(in the rows, 128 means zero)
Each row has a class, written after it.
[162 113 105 133 153 103 151 124 121 112 133 157 179 165 125  95 162 144
 108 179 202 151 107 126  92  92 150 149 128 154 162 142 125  88 152 132
 181  94 184 147 146 101 166 127 147 131 120 146 181 148 133] => j877
[111 142  79 179 125 119 154 110 120  78 129 119 177 124 129  82 174 153
 154 161 159 166  93 107 101  41 117 141 139 151 109 146 149 127 112 160
 118  67 165 133  82 103 123 112 132  85 157 114  88 146 128] => j341
[151 139 116 143 130 141 128 150 111  82 107 123  99 139 153 155 116 130
 100 147  68 153 145  95 136 120 135  95 104 139 113 137 154 118 142 151
 190  95 158 145 155 139  80 135 143 107 167 131 167 126 119] => j161
[105 103  80 154 140 103 140 107 111 110 146 138 156 134 120  76 132 102
 128 208 150 106 122 153 153 117 143 151 179 130 144 134 113  69 117  92
 147  98 156 152 126 158 175  85 130 152  82  93 111 182 133] => j517
[161 118  77 156 125 131 118 111 119 108 106 136  81 152 131 159  90 107
  91 136  62 158 128 140 131 120 156  70 120 146 126 116 116  70 139 154
 180  89 131 128 135 156  80 145 122 147 168 117 186 125 105] => j799
[112 152 131 101 159 159 108  96 123 135 114 122 137 118 140 128 150 154
 130 110 114  87 134 117 106 126 131 165  74 125 119 137 144 119 157 174
 170 122 143 151 137  98  81 123 123 127 115 117 151 124 152] => j877
[121 107  73 141 139 148 102  87 104 131 126 132 140  90 142  91 191 122
 140 177 160 108  94 102 150 103 149 117 166 141 139 150 143  67 108  94
 116 118 117 121 113 151 133 114 127 129 118  92 106 169 153] => j517
[182 104  57 176 162  93 160  92  85 131 100 119 117 128 145  46 186 108
 104 154 151 135 100 123 111  72 135 167 154 162 130 124 128  49  88 146
 132 117 153 104  66 150  67 115 145  98 132 144 169 154 176] => j89
[ 95 154 132 106 145 130 105  82 116 115 129 127 142 109 141 167 128 157
 150 123 128  85 151 123  84 158 105 167 108 128  75 149 156 139 146 174
 169 119 129 138 143  97 122 129 145 120 107 110 140 127 185] => j463
[162 116  60 179 160 114 128 141 110 122 115 168 188 130 122 124 127 125
 140 201 202 148 104 159 117  95 120 146 185 144 112 101 121  96  97 156
 128  99 160 170 106 138 163 115 127 103 126 100 110 158 159] => j463
[ 96 134 133 114 118 155 112  87 107 154 142 138 130 156 138 138 152 141
 143 118 155  96 146 125 119 132 124 160 100 131 102 148 158 129 145 170
 166 133 100 127 119  87 121 110 129 136 112 113 159 128 159] => j799
[164 116  83 147 114 145 151  93 115 121  72 136  94 145 138 114 110 106
  89 145  94 136 132 111 129 113 149 109 131 141 141 139 148  82 149 108
 167  96 139 103 151 146 106 130 162 159 152 138 145 135 133] => j517
[130 124 130 112 149 126 117 108  71 180  96 139 109 158 123 125 133 135
 125  79  82 133 137 104 114  92 125 136  87 145  97 125 157 118 145 200
 133 129 144 158  92  82 136 133 134 131 163 126 172 114 144] => j972
[ 95 146 105 110 115 129 101  63 110 126 115 109 134 123 138 134 150 152
 143  80 131  79 142 122  91 135 109 155 100 141 102 145 168 147 151 173
 153 108 150 119 123  88  99 122 146 140 114 112 150 109 194] => j463
[107 110  85 164 140 150 112  84 150 134 117 132 139 121 121  87 142 108
 139 153 155 140 109 135 142 104 118 163 119 140 127  74 133  70 108 125
 146 107 143 156  78 117 120  97 106 127 140 155 130 161 140] => j341
[102 137 124 111 127 135 105  68 102 181 146 129  65 125 122 103 129 114
 124  99  82  94 121 122 118 118 113 147  98 121 119 119 152 100 126 150
 145 124 134 149 127 102  97 129 165 121 139 111 192 117 202] => j383
[153 115 139 159 181 145 124 121 130 144 161 124 178 139 155 112 132 156
 135 183 150 126 127 112 142  88 143 128 155 143 125 111 118  91 116 149
 159 125 123 152 123 133 136 113 130  96 153 158 143 157  70] => j517
[191  98 106 132 221 137  71  98  95 156 113 150 151 154 145 104 125 114
 130 179  91 125 148 145  90  92 143 121 146 154 112  76 130  89 143 151
 174 130 168 191 137 132 110 131 112 108 154 141 197 149  90] => j700
[127 116  95 123 144 127 110  65 122 144  98 119 112 135 123 136 142 155
 126  85 121 108 150 115 112 130 118 154 106 155 115 126 152 144 153 183
 151 139 142 140 122  91 124 133 159 126 159 136 170 119 166] => j463
[157 147 128 144 141 146 110 121 128 127 142 131 111 128 149 131 111 121
 123 137  80 154 150 102 112 129 174 110 104 127 128 149 135 128 146 148
 161 117 144 120 139 144  70 141 124 121 133 147 189 113 138] => j89
[161 128 107 178 112 133 183 130 119  63  85 134 108 133 156 140 128 132
 124 156 109 160 138 149  92 138 153 118 126 120 111 142 121  95 137 154
 175  59 133  97 116 150  91 128 134 120 120 137 191 128 159] => j89
[ 97 141 117 127 103 131 112  88  98 109 140 127 112 132 142 160 156 164
 142  98  97  86 141 108 115 110  99 172  78 120  78 159 180 119 151 185
 200 119 122 162 157 102  80 114 124 130 117 121 169 123 157] => j161
[128 107  65 128 163 139 111 118 134 154 125 129 120 123 129 130 160 131
 125 171 183 129  92 130 120 114 120 130 150 146 121 132 119  94 103 140
 113 162 135 130 125 140 196 111 147 109 146 162 130 163 118] => j517
[114 127 105 161 161 124 140 131  96  97 175 134 177 113 134  83 141 144
 122 230 180 149  94 141 145 120 152 158 186 127 151 138 100  91 111  89
 151  83 130 156 140 143 192  89 118 115  53  80 129 181 141] => j972
[166 134 120 157 140 107 149 125  65 122  93 127  96 166 136 149 104  99
  96 153  67 143 126 114 112  84 146  75 134 166 103 133 131  84 146 128
 169  75 146 118 158 141  58 141 164 134 177  95 193 109 122] => j383
[125 116  62 155 148 152  60  65 169 143 132 149 144 108 120 134 155 121
 144 192 161 167  85 105 160  85 146 114 160 143 151  91  99 115  99 101
 129 127 141 158 100 145 176 112 121 125 137 159 103 152 110] => j980
[130 153 103 142 118 158 135 139 142  58 129 113 104 132 144 146  85 122
  98 149  66 164 132  84 122 110 137 115 118 116 102 161 162 140 156 135
 165  88 147 127 182 156 103 129 142 124 141 110 160 153 121] => j161
[ 80 140 106 141 111 141  98  70 142 119 133 115 132 108 140 161 164 138
 159 117 108 103 144 123 102 123  92 165 118 130  72 134 156 132 126 185
 158  99 115 133 137  99 137 115 130 120 114 120 114 139 162] => j463
[149 115 139 174 106 150 134 122 122 112 112 148  90 122 138 128 105 125
 133 129  66 145 143 130  89 136 167 102 156 131  83 128 121 112 127 148
 200  88 145 104 143 159  83 136 143 130 130 136 176 120 121] => j980
[124 148 119 116 127 131  92  82 112 131 129 144 135 106 142 138 124 118
 153  98 118  65 156 118  95 118 135 149 102 141  74 125 167 118 125 151
 170 108 136 132 109 114 103 136 137 128 115 103 128 131 174] => j463
[138 132 117 161 118 151 133 198 127  82 121 135  89 136 141 164 156 129
 120 149 101 162 128 124 136 143 150  88 145 128  88 149 151 115 117 137
 158 112 118 102 168 157  48 130 151 106 121 122 158 124 118] => j700
[155 129  99 157 134 136 143 153 107  93 110 147 113 146 123 158  92 104
 123 155 100 131 143 131 120 108 160  93 145 132 103 113 159 121 149 136
 168 121 136 149 168 151  90 131 134 145 133 108 142 126  87] => j463
[116  98  60 126 189 113  85 129 113 106 114 113 181 108 150 110 186  93
 144 196 217 142 107 103 100 107  86 123 171 165  90 120 107  69 105 121
 171 115 113 123 125 135 175 104 130 125 133 128 139 139 152] => j700
[101 158 114  75 131 158 125  72 119 113 156 117 121 133 117 131 146 150
 139  85 126 105 127 100  68  94 100 147  80 126 108 172 155 133 133 184
 125 138 131 108 130 120 139 144 101 129 122 114 161 122 172] => j877
[156  94  80 149 111 137 112 127 131  79  94 124 108 150 146 139 155 123
  97 128  90 143 136 146 104 124 146 102 130 142 128 151 155  97 132 145
 182  81 144  99 149 141  59 117 153 132 134 130 127 130 101] => j517
[122 107  69 166 163  95 167 103  96 119 128 146 163 148 131  94 144 128
 132 202 200 137  81 130 123  66 135 136 148 150 137 123  94  89 131 153
 145  50 121 151 120 125 174 111 139 113 122 106 143 159 136] => j799
[182 125  72 163 170 136 110  91  92 129  86 165 125 113 139 128 140 121
 134 183 140 168 109 105 119  80 136 124 157 157 105  97 108  81  76 150
 138 109 144 126  74 156 142 128 115  94 142 146 116 140 146] => j980
[170 133 109 145 127 130 131 128 100  97 137 124 111 142 161 156 132 109
  96 137  73 147 145 119  98 118 142  85 133 155 115 145 138  86 128 133
 195 105 121 113 128 132  73 141 135 124 167 118 152 122 101] => j799
[163 115  72 187 127 128 114  71 132 187 129 171  95 139  98  82 155 124
 107 162 133 134  80 122 193  78 163 156 127 151 147  80 115  77 101 139
 137 112 141 140 119 140 129 123 143 140 126 165 127 160 134] => j799
[134  88  69 168 142 112 123  57 124 132 143 131 160 132 127  89 195 140
 138 197 175 122  86 116 105  62 111 157 123 146 123 120 145  87 139 154
 180  85 141 180 146 122 127 115 144 116 146 129 162 152 139] => j341
[156 138 121 148 129 147 146 116 128 136 106 108 102 156 132 139  96 121
  87 106  69 162 128 108 125 104 150 100 108 152 122 139 122 122 143 148
 164 103 149 113 145 142  94 137 150 147 164 139 194 108 135] => j972
[123 118 119 106 142 108  82  58 102 150 137 147 144 161 128 163 129 138
 128 113 103  91 149 142  97 126 111 145  82 144 111 124 134 103 151 183
 170 106 129 160 114  91 132 134 108 149 140 111 156 126 144] => j799
[131 122  80 159 167 126 143 113 119 118 131 122 189 112 132  53 167 126
 132 160 126 136 102 123  90  69 124 162 155 158 126 119 104 104 123 160
 141 105 188 138 131 140 129 126 103 102 134 116 141 166 132] => j877
[179 128 139 148 104 138 131 130 126 116 119 115 108 129 131 138 122 116
 100 122  60 174 127 117 105 101 171 108 136 139 114 130 119  97 124 156
 178  81 143 124 153 158  92 136 128 142 142 127 186 129 110] => j972
[107 119 115  94 149 146 106  73 106 157 114 113 150 145 134 142 164 133
 129 111  91 114 132 102 110 108 123 155 116 125  98 135 148 128 157 199
 176 110 147 182 101 100 143 125 116 141 133 124 179 127 126] => j972
[129 108  87 161 168 196 123 135 125 147  95 124 131 133 108  86 152 130
 111 203 189 155  96 103 183 158 138 151 145 115 154  82 136 106 138 102
 131 145 140 180 100 149  99  65 127 145 132 145 130 147 128] => j341
[ 87 143 131 105 140 150  98  44 104 128 134  95 116 112 137 125 142 142
 147  98  97  91 148  94 117 122  98 154  97 145  84 144 192 117 140 176
 186 128 143 146 130  81  86 128 141 136 148 120 174 122 168] => j341
[120 135 133 110 139 129 118  77 100 146 130 135 129 125 136 132 160 134
 140 109 122  80 132 126  61 113 127 148 105 124 111 145 152 109 134 171
 133 122 116 129  85 112 119 156 109 124 131 116 158 120 176] => j89
[146 142  85 163 131 132 119 137 128 107 104 137 125 163 140 173 105 131
 110 148  77 178 142 121 117 129 133  90 125 132 112 151 143 132 152 160
 155 119 150 146 134 142  68 141 133 126 171 141 167 110 116] => j89
[153 118 120 135 146 100 152  97  86 133 117 136 179 144 133  85 146 121
 120 161 128 151 111 137 117  76 128 130 165 174 105 123 122  65 114 126
 160  84 148 114 112 114 200 126 143 132 147 133 155 159 123] => j972
[148 110 155 161 142 143 141 139 111 108 105 132 118 119 169 121  84  88
 121 156  23 151 165 118  97 148 137  88 147 130  81 115 143  96 142 156
 196  82 165 120 166 137 110 139 143 127 155 113 181 131 137] => j980
[155 148  94 160 123 120 161 135  93  73 114 132  69 150 148 136 120 150
  94 137  72 170 132  92 122 104 135 114 103 124 121 172 153 120 160 143
 192  97 158 129 132 126  55 129 160 115 144 139 172 109 132] => j161
[149  85  72 120 126 131 137 134  70 115 111 159 152 114 137  67 125 118
 103 145 199 114 117 140  57 130 133 163 154 136 158 104 134  37 105 130
 159 110 167 141  70 128 147 111 110  97 131 106 125 168 162] => j517
[117 111 115 107 140 145 105  90  98 157 112 130 112 113 139 120 174 128
 150 110 106  76 129 144  71 121 139 140 108 117 109 128 146  82 141 188
 167 115 132 156 105 119 114 116 131 142 132 114 161 116 160] => j517
[129 106 108 161 122 148 138 149  86  91 126 140 153 102 125  81 179 136
 147 162 180 156 112  94 137 121 144 145 191 144 105 134 128 109 116 100
 134 123 153  87  92 131 145 106 121 110 104 110 122 167 127] => j700
[ 80 140 135 100 126 140 105 103  99 121 128 112 151 148 139 152 159 153
 127  90 120 108 148 100  98 119 120 152 104 144  94 169 172 145 143 183
 169 126 136 135 132  79 130 132 115 131 114 108 158 119 147] => j972
[149 140 119 129 139 141 135 121  84  87  99 119 117 149 149 133 121 136
 102 138  91 144 135  93 111 111 155 102 117 147 114 137 142 108 159 114
 186 104 129 116 125 131   4 124 156 101 166 112 178 111 100] => j383
[104 125 115 125 115 150 139  38 101 143  97 123 102 131 145 129 159 147
 135 100  94  98 134 104  95 108  99 154 114 122 110 139 167 122 139 182
 160 131 135 134 109  93  98 135 132 124 137 133 161 109 179] => j980
[179 120 127 148 142 117 119 163 113 106 110 124 103 148 146 184 110  95
  80 138  61 143 124 133  94 108 116 102 121 142  88 122 139  93 133 150
 172  77 128 130 142 156  73 141 145 137 172  98 156 133 120] => j161
[136  97 116 147 201 137 135  82 121 130 147 120 158 118 139 113 105  82
 137 218 141 134 121 137 172  99 124 146 195 149 147 113 108 129 109  95
 165 153 157 145 179 152 122 104 135 129  93 124 133 156 122] => j980
[ 86 122 127  89 135 157 102 108 115 126 137  96 122  90 157 140 177 124
 154 100 122  88 135 103  99 134  81 143 103 112  85 134 153 100 121 190
 160 113 106 126 121  93 144 123 118 108 125 113 144 119 168] => j700
[ 87 129  98  88 135 137 107 107 120 105 152 115 121 136 132 122 125 119
 145  62 100  79 151 109  88 104 105 129  96 111  93 155 180 127 137 178
 136 133 148 142  94 103 117 141 110 125 130  90 165 117 162] => j700
[136 107  99 136 140 142  98 111 172 118 159  99 168  59 148 101 183 108
 143 171 182 109  97 113 125 108 119 130 149 143 115 139 129  95  82 125
 164 104 137 117 137 127 183 135 132 108 136 136  96 150 132] => j341
[129 119  50 158 183 113 147 129 132 135  96 113 163 115 140  70 191 131
 132 187 161 127  89 114 100 100  99 144 162 130 122 102  85  90 116 142
 112 102 148 168 104 143 196 110 127 106 144 160 133 142 148] => j700
[128 147  78 183 173 145  81  70 141 128  98 123 163  92 163  96 171 166
 148 218 154 144 101 101 149 137 162 141 147 145 110 108  94  71 115 152
 174  70 149 152 127 156 120 107 118 106 107 189 183 160 151] => j89
[163 128 107 149 130 151 109 134 115 106  92 118 110 135 137 155 133 122
  95 141  72 164 117 101 108 128 141  85 160 142  94 138 133  92 129 149
 174  76 150 118 145 138  88 141 149 123 175 129 167 120 102] => j383
[147 117  79 190 165 147 153 129 138 135 161 142 187 112 155 111 208 132
 123 194 130 116  92 144 117 105 127 176 163 129 101 117 116  75 106 134
 171  98 105 150 131 147 125 112 137  75 136 121 146 150 151] => j383
[126 133 115 109 130 140 105 137 136  93 132 111 103 140 150 139  96  95
 127 142 121 135 132 121 103  98 149  64 115 116 150 147 152 105 131 114
 136  96 113 134 166 147  84 118 134 155 125 112 140 118 112] => j517
[168 121  96 146 130 139 153 126 113  88  77 133 109 162 151 139 137 133
  99 163 113 170 125 114 120 133 154  78 125 131 137 138 128  73 148 153
 178  72 136 134 120 128  89 128 135 132 160 151 175 120 109] => j799
[119 143  97 177 184 128 121 128 134  69 159 129 169 117 151 105 186 170
 133 233 173 161  84 113 124 109 138 160 167 114 115 163 120 113 139 123
 179  84 167 155 106 124 149  93 151 109  88 132 140 160 140] => j161
[141 133 113 173 125 141 130 170  96 101  98 133 109 147 133 155 154 125
 124 150  95 161 132 122 111 115 144  91 136 139 105 121 128 125 151 139
 160 100 126 119 140 142  74 121 132 136 143 105 153 102 118] => j700
[155 139 126 127 126 123  93 134 121  98 150 111 134 136 171 142 114 119
  93 130  86 149 143 121  93 140 119  88 136 148 101 125 141 116 125 159
 205  76 117 100 139 122  83 150 151 126 151 113 164 118 118] => j799
[161 112  53 113 164 135 120 148 133 109 134 136 157 116 146 107 176 131
 123 158 171 150 107 109 101 121 149 133 162 125 117 176 126 113 109 126
  98 129 135 107  69 151 185 114 141  98 131 130 103 162 123] => j517
[127 133  60 166 144 164 194  75 117  88 161 107  99 159  93  93 140 163
  85 170 173 141  93  96 193 124 131 173 142 133 153 164 163  86 117 102
 129 160 172 108 102 139 146  86 135 137 109 161 152 160 139] => j341
[158  91 115 131 172 146 126  92 124 135 119  80 191 140 144 148 164 111
  98 197 162 152  92 121 127  81 112 145 183 145 120 103  88  74 114 156
 169  69  95 142 118 146 184 101 107 134 130 120 145 166  74] => j972
[ 74 111 123 124 111 136  88  72 109 133 147 111 113 129 130 136 183 128
 158 114 131  85 137 111 111 119  91 153  60 128 105 140 176 113 136 174
 160  89 125 160 131  85 107  93 118 141 117 107 131 120 172] => j341
[111 119  85 107 143 132  89  85  92 143 118 139 107 129 124 123 155 120
 135 106  94  89 147 120 146 126 116 145  92 124 117 126 164  89 142 163
 165 128 146 163 119 100 122 117 122 146 118 108 152 110 174] => j700
[135 139 110 158 124 147 156 136 111 108 109 142  91 154 132 145 108 115
 110 130  91 159 117  98 120 117 160 105 140 133 105 146 140 118 152 114
 149  98 160 109 132 127  80 138 145 129 140 138 192 128 117] => j383
[159 129  70 130 126 107 132  93 111 112 104 119 113 183 146 128  86  84
  99 151  84 159 137 128 125  85 120  73 119 129 161 131 151 105 141 133
 123  88 155 150 120 147  76 141 119 143 155 125 177 122 124] => j89
[122 143 138  99 145 150  89  49 127 138 143 123 137 130 138 142 140 148
 134 109  99 115 143 103 123 105 128 158  75 129 122 135 146 120 132 165
 164 102 117 156 132  96 155 123 115 138 110 135 159 126 161] => j972
[149  90  59 188 152  97 167  97 107 168  88 138 149 148 116 115 158 138
 124 186 191 138  62 118 123 104 120 135 155 138 112 105  68  52 141 164
 144  84 174 155  56 146 189 112 130 146 161 194 180 143 120] => j89
[125 125 102 134 110 150 133 146 114  86 107 102 130 146 160 126  94 106
  84 130 108 138 135 108 101 140 134  90 139 142 118 145 146 100 141  90
 187  84 135 131 147 146  83 114 143 141 139 101 166 142 121] => j972
[122 152 109 181 169 136 134 104 117 154 173 163 133 100 141  99 157 163
 152 188 156 155  88 120 158  95 140 146 117 152 144  97  90 148 115 139
 143 122 149 133 101 102 156 123 155  72 130 161 119 141 152] => j799
[146 129  86 144 110 123 155 152 122  91 111 130 105 127 134 133 118 120
 106 131 112 163 118 108  90 121 147  97 148 123 129 147 147 119 148 142
 131  93 155 118 130 128 114 146 147 117 146 120 138 128 121] => j463
[172 139  95 162 121 154 144 123  90 108 117 133  97 157 151 135  90 112
  96 125  56 135 147 113 153 126 150  94 105 137 112 140 155  81 135 145
 183  81 129 121 140 150  29 115 134 142 146 110 158 119 131] => j799
[134 140 110 176 122 130 168 136 110 104 102 112 121 152 161 143 148 135
 120 149 101 144 126 126  92 116 136 103 136 133  92 174 135 110 145 171
 170  65 121  98 137 144  56 130 147 117 140 136 169 108 128] => j89
[ 82 125 141  97 122 135 120  78 122 141 154 139 120 116 137 138 127 133
 143 104 126  94 134 119  88 145 104 169 104 117 121 128 156 131 130 146
 162 136 137 148 135  90 141 120 141 124 109 137 146 125 181] => j980
[111 146 116  99 130 134 116 102 126 126 143 132 121 126 145 128 151 137
 134  98 136  75 118 113 103 134 129 129  81 126 111 137 160 105 126 155
 155 120 126 134 117 107 103 135 134 137 122 140 156 121 165] => j799
[127 109  56 164 143 119 133  71 121 159 116 118 151 119 124  81 211 121
 128 184 183 158  51 116 128  47 121 154 180 143 148 113  87  45 106 112
 115 107 117 137  68 120 135 103 125 102 154 146 128 150 117] => j383
[ 96 130 118 120  91 140 115  85 107 152 142 136  99 150 122 124 144 117
 124  69  71  98 153 124 112 123  83 167 106 123  83 134 180 127 111 161
 153 134 129 146  98  98 154 122 132 151 118 111 139 133 183] => j972
[159 131 104 145 113 146 168 112 106 114 100 118 111 168 142 139 142 120
  93 125  82 167 118 110 135  91 156 100 123 135 143 152 146 102 148 135
 173  80 144 124 126 129  77 128 136 148 136 137 180 106 119] => j972
[129 136 117 100 124 151  97  86 117 167 138 143 129 140 132 157 151 124
 130  96 105  85 137 137 117 135 122 148  96 135  86 123 150 114 126 176
 160 132 125 133  80 107 137 129 134 137 151 123 138 130 146] => j799
[131 130 132  82 154 145  91  72 121 173 118 123 134 156 124 143 180 133
 138  99  78  91 136 129  84 106 111 145  81 120  94 140 146  99 151 210
 132 103 129 160 113 115 123 129 103 152 138 116 170 125 146] => j877
[146  87  62 121 184 113 122 167 123 130 110 144 179 125 142  86 164 115
 112 186 194 129  98 129 145 122 135 132 168 127 164  93 129  85 113 118
 117 140 155 175  80 123 187 111 136 113 137 143 100 164  98] => j517
[164 119  65 152 167 129 130  85 133 138  89 105 130 128 141  92 165 103
 113 193 118 164 109 119 141 113 134 122 134 155 137 102  93  52 113 169
 145  87 170 149 138 140 198  92 132 141 160 176 174 153 146] => j799
[155 127 106 158 101 140 155 109 108 100 108 128 112 144 133 112 119 119
  88 139  94 180 122 108 135  87 170 116 125 148 148 142 140  91 146 129
 204  88 152 121 145 131  74 129 154 135 142 113 185 122 139] => j972
[164 149 122 180 142 141 153 134 136  90  97 110 139 143 146 158 122 136
  94 156  82 156 142 111  91 128 154 120 143 139 109 142 120 120 144 158
 168  98 144 115 128 158  75 145 125 128 159 141 169 123 121] => j89
